Here is a tiny trained network, its code and every weight. The questions are about switching its units off for an input and a class, where a switched-off unit gives its printed mean instead of its output.

import numpy as np


def w(rows, s, z=0):
    codes = np.array(rows[::2]) - 128.0
    scale = np.full(codes.shape[1], s)
    scale[-1] = z or s
    return codes * scale


def f(y):
    return np.maximum(y, 0)


def log_softmax(a):
    a = a - a.max(-1, keepdims=True)
    return a - np.log(np.exp(a).sum(-1, keepdims=True))


def net(x, mask):
    res = np.array(x, float).reshape(1, 5) / 4 @ E
    y = f(res @ A[0][:, :-1].T + A[0][:, -1])
    res = res + np.where(mask, y, B[0][:, -1]) @ B[0][:, :-1]
    return log_softmax(res[-1] @ U[:, :-1].T + U[:, -1])


A, B = {}, {}
E = w([
[244,37,123,61,131],'x0',
[63,114,78,2,173],'x1',
[127,128,128,128,126],'x2',
[84,63,233,122,167],'x3',
[100,22,67,221,172],'x4',
],0.0094)
A[0] = w([
[61,199,87,161,138,56],'N0',
[115,73,88,166,172,44],'N1',
[76,86,181,79,167,138],'N2',
[78,72,45,127,190,90],'N3',
[143,150,49,131,63,3],'N4',
[186,118,65,111,100,152],'N5',
[178,86,121,94,133,231],'N6',
[76,151,133,181,67,178],'N7',
[88,95,194,96,161,81],'N8',
[130,162,29,90,152,92],'N9',
[130,168,18,104,131,94],'N10',
[105,86,63,163,172,104],'N11',
[115,97,102,158,139,3],'N12',
[152,157,157,207,100,55],'N13',
[121,207,165,11,128,75],'N14',
[32,157,97,97,150,102],'N15',
],0.012,0.0037)
B[0] = w([
[115,78,201,101,179,199],'N0',
[92,132,187,119,76,172],'N1',
[206,196,92,218,152,210],'N2',
[127,111,134,97,66,193],'N3',
[97,160,254,165,146,180],'N4',
[73,106,168,139,172,192],'N5',
[82,76,109,90,196,205],'N6',
[153,75,130,71,166,200],'N7',
[172,187,153,220,137,195],'N8',
[214,169,91,209,134,192],'N9',
[178,165,145,188,144,200],'N10',
[111,116,174,90,85,180],'N11',
[109,162,187,108,113,146],'N12',
[194,82,30,130,112,196],'N13',
[115,102,155,100,59,254],'N14',
[183,71,65,95,152,198],'N15',
],0.0099,0.012)
U = w([
[131,166,157,206,143,62],'0',
[113,125,158,74,6,79],'1',
[119,128,105,121,127,251],'2',
[122,96,133,72,209,66],'3',
[153,120,47,142,94,163],'4',
],0.015,0.012)

Each question gives the input, the list of numbers given to net, and the class t.
The units are the neurons (one row each of A and B). Each row of codes is followed by its name. A weight is (code - 128) times the scale printed after its matrix; where a second scale follows, it is the last column's (A, B and U).
mask holds one flag per neuron, in row order. A switched-off neuron (its flag False) gives its mean, the last column of its row in B, instead of its output. The means were averaged over made-up inputs and are rounded, as every weight is.
A unit's drop is (log p(t) with every unit on - log p(t) with that unit switched off) / (log p(t) with every unit on - log p(t) with every unit switched off).
The circuit of an input: a set's keep is (log p(t) with only the set's units on - log p(t) with every unit switched off) / (log p(t) with every unit on - log p(t) with every unit switched off). Starting from the 12 units with the biggest drops (on a tie, the unit counted first), units are removed one at a time, each time the one whose removal leaves the highest keep (on an exact tie, the one counted first), for as long as the keep stays at least 0.8.
circuit, biggest first: the units of the circuit, biggest drop first
most important unit: the unit with the biggest drop
k most important neurons: the k neurons with the biggest drops, biggest first
input [-8,4,5,3,-7], class 3: circuit, biggest first => (N0)
input [-8,-3,-6,-2,-4], class 3: circuit, biggest first => (N0 N7)
input [8,-5,0,-7,0], class 3: circuit, biggest first => (N6 N5)
input [-4,-6,-6,-1,0], class 2: 2 most important neurons => (N2 N9)
input [-3,6,-4,4,2], class 4: 2 most important neurons => (N15 N2)
input [8,-5,-5,-7,-1], class 3: circuit, biggest first => (N6 N5)
input [-8,-2,2,-5,0], class 3: circuit, biggest first => (N0 N7)
input [6,7,-5,8,-3], class 0: 2 most important neurons => (N2 N8)
input [-1,-7,8,-5,2], class 2: 3 most important neurons => (N4 N2 N9)
input [-6,8,-5,-1,1], class 4: circuit, biggest first => (N15 N9)
input [2,7,-3,0,-6], class 4: 2 most important neurons => (N9 N2)
input [1,4,-2,5,5], class 0: 2 most important neurons => (N2 N8)
input [2,-5,-4,4,1], class 4: circuit, biggest first => (N4 N13)
input [-8,-3,4,2,7], class 3: circuit, biggest first => (N7 N0)
input [7,-3,-3,-6,0], class 3: circuit, biggest first => (N6 N5)
input [-5,-7,-4,-3,5], class 4: circuit, biggest first => (N13)
input [-8,-1,0,-1,5], class 3: circuit, biggest first => (N0 N7)
input [-3,7,-2,6,-8], class 1: 2 most important neurons => (N14 N9)
input [6,-8,-5,3,0], class 4: 2 most important neurons => (N13 N0)
input [-1,7,-2,7,-4], class 0: circuit, biggest first => (N2)
input [7,-4,-3,-6,6], class 3: circuit, biggest first => (N6 N5)
input [2,5,-4,-6,2], class 0: circuit, biggest first => (N10 N4)
input [3,-2,8,8,7], class 0: 3 most important neurons => (N2 N8 N14)
input [4,-7,-8,-4,2], class 2: 3 most important neurons => (N5 N2 N9)
input [7,1,-8,-5,8], class 1: 3 most important neurons => (N3 N1 N11)
input [0,-5,2,-4,-5], class 1: 2 most important neurons => (N2 N9)
input [-2,-8,6,4,-6], class 4: most important unit => N13
